z100z316: [  13   25 -270   98 -103  131  -64   -8  -23   79 -234  -32   27   85
  -32 -286 -170  -75 -149  -17  101 -239  -58  167  -53  214 -152]
z671z130: [ 297 -140  587 -164   53  112 -419 -406  -83 -295 -178 -371  -26  132
 -128  197  -23 -202 -169  -23  130    5 -195   44 -128 -236   95]
z19z633: [  18 -110  671  -18  259 -116  113   53  -82   97  155 -159  -81  -16
 -360  131   97 -309  -93   85  -83  183 -159 -252   45 -143  159]
z344z616: [ 118 -134  226  -98  104 -323  -62 -316  -53 -145  -22 -259  114   78
 -215  321  163   53 -287  134  -31  131 -207   43  -70 -363   25]
z344z616: [ -45  -13 -134   58   26  -44   52   75  184  -94    5  165  -31  -74
  351  214   32   10  152  -29   90  178  134  -72   76 -148  106]
z752z454: [-343  160 -382  -31   89  150  448  417 -243  364  150  339   91  -36
 -191 -507  -24   38  117   21 -176 -345  312 -145  -11  435  -22]
z752z454: [  96    2 -432   58 -293  211 -305 -182  110 -180 -480    4   -5  119
  331 -117 -189    6 -157  -57  348 -146 -113  268  -87   59  -85]
z768z678: [  82   67  145 -339   64 -104   -6 -168 -327   53   89 -165   52   87
 -141  120  136   78    5   47 -138 -327  265 -107  -78  -52  -34]
z671z130: [ -25  -61   30  133  -35  248    8  214  118   36  -71  137   37  -30
   97 -227  -89   -5  -38 -108  109  114  -90   -4    2  192  110]
z768z678: [-161   83 -255   35  -28  117  127  215  -38  186   32  185   34  -61
   74 -113  -50  143  142  -13  -15  -61  116 -106  -17  207   81]
z671z130: [ 114  -86 -263  117 -125  117 -233  -80  149 -113  -95  -33   29 -126
  471   96 -124  214  140  -18   42  170   90  117  -35  -18    0]
z752z454: [ -23  -24  264  -46    5 -138   48  117  -52  128  357   75  -56  -65
  -93  121  151  -37   94    0 -201  -19  105 -144  113  -48  -53]
z19z633: [ 153  -80  108   46 -114   48 -176  -63  107 -112  109  -73    8 -112
  195   52  -11  212   92  -62 -108  255  -62   86    6    8  -37]
z752z454: [ 334  -73  372  -35 -214   96 -509 -275 -222   55  -55 -445  -84   67
 -178  -26 -122  -21 -145  -14  -59 -271 -115  157  -65   93 -208]
z19z633: [ 109  -46   59  -91    1   -6 -111  -89 -130   46  121 -131   82   -2
  -41  -16   27   98   -8    8 -151 -169  153   49  -44   22 -109]
z671z130: [ -45   53  138  144   91  318  288  546   76  270 -110  164 -160    3
   75 -551 -131 -407    0 -156  184 -151  219  -95  181  392   25]
z344z616: [ 126  -50  224  -79   16    6  -92 -113 -170  -66  -47 -136  -95   21
   20   -5  -22 -207  -35   22  -42 -127  118  -23    8  -36  -73]
z19z633: [-162   -6 -386   94  292 -157  313  -88  109 -267 -271  108  121    7
  151  132  -31  -49  -42   93  121  238   21    2  -62 -238  174]
z752z454: [-148   46  -17  -98  183 -319  242  -83  -66   -4  140   30   23   44
 -283  173  165 -107  -38  143 -115  -23   -7  -80   17 -229  -28]
z752z454: [ 223  -66  136  -30  103 -316 -300 -560  145 -540 -214 -290    5   75
  195  753   54   69  -31   18  161  298 -147   95  -58 -624  144]
z19z633: [ -93   21   15   74   44 -174  121  -20  149 -111 -183   69  -35  114
 -136  143   60 -154 -207   16  228  144 -293    3   46 -202  106]
z768z678: [ -36   25  185  -25  132   85  118  138 -146  171 -114  -28   71  135
 -290 -160  -21 -124 -201  -52  102 -229  -20 -104  -42  146  122]
z671z130: [  -6   29 -249  -74 -224   36 -126 -119  152 -137  -45  131   48   28
  173   53   42  194   14  -40   82   86 -154  112  -50  -25  -44]
z768z678: [ 257  -14  387  128 -385  164 -551 -185  213 -238  -86 -145 -304   31
   68   72 -124 -156   16 -165  177  139 -409  215  102  -26 -135]
z671z130: [ 73 -21  12  48  82 -77 -23 -48  24 -72  43 -66   4 -46 137 151 -15  28
  91 -22 -61  41 149   7  31 -90 -11]
z344z616: [ -1  63 131 -51 -90  47  19 107  39  48 -11  96 -81  66  -9 -34  40 -94
 -20 -94 103 -59 -51 -64  63  72  11]
z19z633: [ 101    4  156  -11  -87  170  -65  143  137  -26  -41   82  -80   25
  226  -75   -6  -93   34 -168  152   -8   76   -8   90   83   22]
z19z633: [ -30   34 -148   72   36   90  108  125  180 -104 -123  146  -47  -33
  306  -31  -50  -53  110  -80  149  135  107   -5   63    6   84]
z19z633: [ 240 -188  340    8   72 -153 -298 -277  -70 -130  196 -347   29 -115
   16  332   39  135   38   80 -223  163   48   53  -26 -273  -27]
z100z316: [ -63  -34 -284  -35   59  124   99   77   57  -64 -118  188  115   14
  267 -115  -11  -22   -2  -30  110  -75  221    8  -36   18   52]
z752z454: [ 105  -24  301    3   47    5  -55   33  -98  123   91 -173 -126  -33
  -88  -29  -30 -184   40   21  -87  -85   93  -59   63   38  -72]
z100z316: [-198   74  131 -249  300  -44  423  142 -457  286  220   68  198   41
 -457 -174  111   31  -20   75 -319 -286  215 -327 -130  223  100]
z344z616: [  84   35 -208   10  -51   13 -133 -243  237 -301 -202  -45   27   51
  197  124  -56   84   26  -55  155  177 -155  193  -56 -133  -14]
z752z454: [-127   46 -162  -38  265   51  395  237 -144  169  245  116  215 -144
   18 -208    6  275  221  -13 -335   35  349 -159  -63  265   72]
z752z454: [  -5   42 -303 -152  176 -148  159  -64 -100  -47   82    6   91  -40
  248  120   77   95  174   61 -136 -174  521  -18   -3 -131  -66]
z344z616: [  45   24   87 -157  226 -389  129 -290   68 -351  -61 -112   43   78
   17  500  212   57  -50   54   64  226    4  -18    6 -505  142]
z768z678: [ 191  -66  199    8  -34  140 -210  -74   16  -68   -9 -203  -27  -44
   71  -66  -67   52   28  -45  -17   65    9  104  -15   34  -24]
z19z633: [-106  108 -336  -18   -3  -54  238   33  147 -156 -198  166   88   28
  177   26   48  256  -17  -44  154  236  -87   28  -27  -24  151]
z344z616: [ -53  113  -15  -30  -98    1  -47  -45   16  -21 -143   61 -126   96
  -30  109  -26 -138    8  -25  172  -77 -136  -59   12  -20   35]
z671z130: [ 162   27  528 -103 -261  240 -300   18  -56   99   35  -65 -233   62
  -87  -79  -43 -235   23 -131   59 -116 -199 -100   42  203  -61]
z100z316: [ -66   37 -213  -23   23  -19    9 -102  -48  -53 -120   34   55   61
  -15   36  -36  -11  -30   34   50 -112    6   20  -72  -33    4]
z671z130: [-160  110 -415  139  172  134  390  257  276  -66 -321  231   89   75
  135 -330  -92  -70  -68 -109  295   87   20   97   26  137  119]
z19z633: [ 121   13  336  102 -170   30 -250  -72  104  -52  -24 -127 -210  -20
  -20  166  -72  -69   53  -60   72  211 -322  -11   60  -17   20]
z100z316: [ -16   32 -197  -50  -96  241   57  199 -135  213   29  123   99   -1
   75 -401  -71   94   16  -84  -87 -296  229   11  -42  390 -116]
z671z130: [ 186 -115  251  132  -87  268 -261  106  -40  227   91 -196   32  -83
  -21 -219 -162   87    4  -82 -108  -47  -22   41  -34  303  -57]
z100z316: [  53  -67  433 -116   64  -42   40   41  -94   75  195 -107  -43  -50
 -178   11  129  -31  -21   53 -131  122  -40 -128   28  -42   56]
z100z316: [ -94   30 -288   18   76  -49   40  -93  -12  -56 -162   41  121   84
  -35   73  -35   35  -80   32   99 -109   -4   37  -88  -73   56]
z100z316: [  93   17  365 -152  -59  183  -60  173 -317  329  315  -79  -55  -89
  -86 -186   -5   47  185  -50 -302 -254  268 -206    5  346  -77]
z768z678: [  53  -22 -182  -11 -102    6 -127 -224   49 -220 -184  -37   50    6
  171   99  -45  159  -33   16   62  162 -154  106 -100  -76   19]
z671z130: [  85  -54  -71    6  -66 -143 -179 -253  -60  -33   -6 -197  120   10
  -99  181    3  254 -108   75  -93   34 -164  110 -109  -95  -57]
z752z454: [-204   67 -188  -19  137  -71  326  167  -31   37   66  223   46    1
  -68 -114   73  -47   25   26  -43  -55  146  -72   38   17   31]
z752z454: [ 202  -50  384  -63 -207   53 -409 -149 -171   61   33 -227 -129   58
 -124   97  -21  -80  -76  -26   -1 -236  -69   18    5    0  -99]
z344z616: [  70 -137  104  -10   80  -95  -55  -85 -178   51  181 -124  131  -66
  -70   64   32  109  -43   71 -255  -45  118  -18  -57  -35  -60]
z19z633: [  18    5 -109   89 -122  -89 -227 -107   32    9   27  -44  -72   -3
   39  212  -36    2   52   28   25 -109   -3   71   36 -119  -91]
z100z316: [-282  178 -356   76  104  -54  279  195   79   20  -58  295  -76  -10
  102   99  -12  -63  203    2  140  -18  155 -137   78  -45  155]
z19z633: [  51   17 -271  -10   50  140   86  -33   50 -145 -196  -27  130  -23
  229 -192  -88  213   21  -46   32  119   85  127  -96  116   37]
z100z316: [ -10   45  -11  112   42   12  158  103   42   59  -42  -49   -4   -3
 -154 -251  -65   -3  -66  -22  -32   78 -122   86   27  166  -61]
z768z678: [ -86    4   61  -48  218  100  224  142  -37  -28   68   92   51  -53
   -2 -138   21  -30  106  -14  -59   69  182 -103   -9   43  141]
z768z678: [-297  135 -149   99  316 -174  498  240   12  151 -106  150  -40  106
 -350 -134   19 -369 -113   86  134 -132   21 -105   93  -36   74]
z344z616: [-164   90 -299  -87 -126 -172  135   12  148  -86   35  295    5   34
  128  174  171  108   28    5   86   78  -55  -19   51 -151    8]
z19z633: [ 109  -82  109   87  -87  -28 -232 -156   40 -118   23 -115  -58  -32
   19   98  -45  -30  -11   10  -40   81 -119  110   12  -97  -91]
z344z616: [-155   97  -70  -92  117  -21  303  153  -39  100  -65  144   14  115
 -195 -193   70 -188 -110   10   94 -176   44  -71   23   62   22]
z100z316: [ 311 -161  480 -158  -37 -115 -389 -426 -266  -72    5 -479  -49   58
 -224  173   21 -135 -200  130 -139 -138  -97   71  -88 -191 -168]
z671z130: [-118  -53 -314  -34  189    3  208  -14   72 -204 -105  147  191  -28
  183  -18   48  128  -12   49   54  166  130   31  -83 -140  163]
z768z678: [  -3   -5 -191  -37   86  -68 -104 -315  -81 -170 -410 -136   33  202
 -108  115  -81 -255 -253  108  260 -244  -86  100 -125 -222   12]
z671z130: [ -43   61   34  -17   51 -103  152   91   81   20  112   95  -18   12
  -20   52   84  -32   50  -49  -25   27   38  -52   81  -26  -15]
z671z130: [  26  -92  546  -46   -1  -42 -178   -1  -34   47  347  -26 -166 -127
  -58  339  104 -122  204   46 -149  184  -51 -257   72 -175  110]
z671z130: [  15  -74  228  -76   51  -25   14   30 -115   54  233    5   45  -88
  -13   90   84   89   80   17 -203   76   84 -152  -14   -5   55]
z344z616: [ -28  -17  461   23  -77  143  -73  144 -109  157  112   -2 -142  -65
 -195  -14  -21  -62   50  -12  -41  140 -235 -225   14  144  164]
z100z316: [-354  181 -510  158 -150  149  251  423  222  192  -67  511  -77    8
  116 -236  -48  -59  112  -77  243  -74  -21  -53  113  229   60]
z768z678: [ 193  -19  132  -46 -194  147 -405 -205  -33 -112 -109 -167 -129   41
  119   63  -94  -80   30  -47   99 -147   -9  107  -19  -26  -88]
z100z316: [-129   22 -219  -43  103   59  196   56 -134   98 -190   67  112   98
 -144 -243  -40 -105 -177   63   76 -215   34  -21  -94  120   25]
z768z678: [ 124  -55   81  105 -144  101 -270  -29   45   17   32 -115  -91  -96
  157   57  -98   69  109  -20  -17   77  -22   51   22   35  -34]
z344z616: [  85   18 -215   74 -291   87 -321 -125  220 -144 -101   18  -97  -19
  296  103  -74  109   96  -58  156   79 -118  189   23  -50  -87]
z344z616: [  9  29 -72  -1 -10  -3  -6  31  14 -18  69  37  -7 -34 115  27   9  73
 109 -38 -37 -36 157  19  38  -2 -27]
z100z316: [-167   81  -25  133 -159  255  156  468  238  235  118  338  -94 -106
  109 -268  -25   61  169 -136   87  212 -129 -121  117  329  114]
z344z616: [ -95    5 -267   -9  143  -90  129  -40 -104   94 -126  -13   96  101
 -148  -81  -24 -165 -156  110   39 -297  118   33  -55  -31  -77]
z752z454: [  96   -7  458   17   40  -44  -49  -50  -77   42    7 -252 -158   51
 -390  -89  -10 -254 -138   39  -20    3 -231   23   52   -9  -63]
z344z616: [ 309 -141  316   74 -304  108 -676 -279  -33  -33  -16 -296 -120   -7
  111  264 -132   -1  -11  -46   27  -91 -155   99  -29  -57 -111]
z19z633: [ -37   10 -172   21   24   22   95  115  119  -57   65  151   16 -113
  343   75   23  149  205  -43  -12  165  211  -50   47  -22   82]
z768z678: [ 221 -136  124  -21 -114  -16 -452 -325 -112  -62  -26 -295   31   -7
   64  281  -54  115  -45   58  -41  -75  -30   77 -105 -151  -48]
z768z678: [  17   75 -391  -20 -186   41 -140  -56   -2  -34  -79   91  -47   40
  261  -41  -60   -7   83  -40   65 -320  250  146   31   38 -205]
z19z633: [ -15  -47  153 -153  249 -204   -8 -312 -389   82 -151 -364  173  169
 -596  146   42  -26 -349  234  -27 -259 -138  -54 -220 -191  109]
z671z130: [-144   94 -138  -73 -130  101  195  251   41  148  145  302   20  -12
   19 -243   72   86   74  -80  -52  -34   11  -70   39  252  -43]
z752z454: [ -64   15   34   94 -139  119  -78  243   -2  227   82  148 -186  -45
   91  -68  -55 -218  112  -27   61 -190  126 -106  130  126  -46]
z768z678: [-119    7 -156   50  -39  144  153  207  138   19  -10  254   -6  -62
  186 -178  -19  -21   78  -43   54  147   -8  -51   30  136   55]
z100z316: [ 169   -3 -338  166 -555   38 -576 -320  485 -442 -144   97 -164  -57
  615  359  -88  249  174 -136  230  376 -361  341   56 -203 -150]
z768z678: [-197   81 -293 -131  301  -86  507  208  -93   53  182  209  169  -65
   37 -171  129  125  149   38 -201  -58  453 -102    7   48   40]
z752z454: [ 113  -14 -280   43   44 -115 -195 -389  185 -402 -366 -193   61   83
  207  314  -59  108  -86   33  261  150 -100  252  -87 -368   70]
z752z454: [-153   18 -160   37   87 -137  123   -9 -115  149   42   32   46   39
 -267  -17   -4 -123  -76  126  -85 -184  -23  -37  -31   -4  -79]
[ 275  -42  412  112 -276  111 -432  -61  137   21   54 -235 -204    2
  -34  -10  -85  -84  -17 -124   42   27 -253  162  102   74 -181] : z19z633
[ -31   33 -132   21 -102  -97  -66  -72   68 -121   -2  102  -26   25
   85  163   37   46   21  -28   47   -1  -30   53   36 -120  -32] : z752z454
[ 117 -153   61  -20  -55 -137 -213 -155  -22  -95  171  -78   21 -114
  230  309   84  142   68   68 -141   99  139    5   12 -238  -35] : z671z130
[  15 -107   82  120  -21  109 -101   49   81   24   -5    9  -13  -27
   -5  -98  -67 -137  -59    0   37   49 -104   38    9   31  -14] : z19z633
[ -93   21  147   21  234  -93  208   65 -123   91  -77  -51   45   79
 -304   20   11 -127 -145   43   41  -57  -48 -134  -23  -29  155] : z768z678
[ 166   28  797    7 -232   86 -260  136 -130  254  462 -182 -235 -107
 -363  -31   30   78  161 -121 -299   73 -237 -122  122  257  -83] : z752z454
[  32  -11  379   64  -40   56 -116  154   57   75  165   14 -264 -110
  106  156   -2 -213  223  -32   18  103   61 -176  161  -50   75] : z19z633
[ -29   -7  120   26   47   47   35  130  -86  198  135  -24   69  -10
 -215 -110   -1   69  -26  -17  -99  -88   -2  -54  -16  145   22] : z344z616
[ -58   19  103  -55   40  -62  135   40 -155  173  -21  -42   45  101
 -362 -149   40  -90 -219   53  -27 -157 -140  -51  -37  100  -29] : z344z616
[ 131  -35  443 -154  -19   24 -179  -80 -252  139  235 -202  -41   25
 -305  -35   47  -86  -13   11 -212 -245   42  -59  -18   69 -122] : z671z130
[ 206  -81  267  -94 -119  264 -236   93 -139  188  230 -102  -10  -83
  125 -212  -43   39  131  -95 -197 -217  276  -22    4  272 -146] : z100z316
[ 214 -116  281  -55 -189  -65 -262 -155  -51   80 -125 -275  -64   62
  -59   92   35  -38 -273   71   95   -4 -240   40  -16  -71  -67] : z671z130
[  72  -16  308   55   34  -51  -77   24   -2   30   85 -144 -149  -13
 -147   34   10 -168    2    8   -5  -10   -8   12  106  -83  -33] : z752z454
[  80  -43 -289 -203  -86  -18 -199 -376 -203 -180 -160  -90  188  106
   63   58    3  166 -138   66  -32 -256   75  144 -203  -82 -110] : z100z316
[ 202 -107  519   12 -144   42 -298 -121   11 -121  138 -104 -142  -31
    1  126   -5 -137   21  -87  -94  139 -194  -20   50  -33  -73] : z19z633
[ 341 -106  525 -258 -104  -98 -389 -437 -224 -153    2 -411   69  102
 -160  304  103  187 -199   -7  -99  -12 -197   22 -144 -161  -15] : z768z678
[-142   62 -393   38   81  -26  237   44   84   -5 -255   90  141  101
  -69 -166  -16   52 -188   33  180  -18  -92  100  -63   26   55] : z19z633
[ -85   60 -194  106 -103 -170   46   51  373 -146  165  217  -76 -106
  260  280  106  167  222  -44   31  379  -98   43  142 -200   12] : z752z454
[ 105  -36  -34  135  -24  -57  -65  -58   62  -70  -75 -144  -68  -96
  192   84  -81   76   52   27  -16  199   -7   73   35  -48  -23] : z768z678
[-200  116 -405 -117  122   48  385  115 -146   58  -71  187  126   40
  -70 -370    3   15  -14   48  -67 -193  200   -3  -72  204  -46] : z19z633
[ 115  -18  218  -51  -30  -22 -223 -176   16 -176  -53 -103 -207   -6
  175  282   -9 -226  120   17   95   28   56  -46   56 -235   18] : z671z130
[-200   78 -290 -127  -80 -134  201   50   89 -115  239  374   81  -61
  153  130  203  270  176  -14 -122  160   55  -62   24  -85   22] : z344z616
[-103   -8 -210  125  -25  180  205  347  240   70   80  322   84 -140
  362 -158  -21  195  169 -131    6  276   75  -78   49  221  120] : z671z130
[ -58   68 -332  -93   13 -212   58 -105  -95   50   47    8   44   47
   -5  106   72   28   13   97  -69 -286  237   50    3 -113 -166] : z768z678
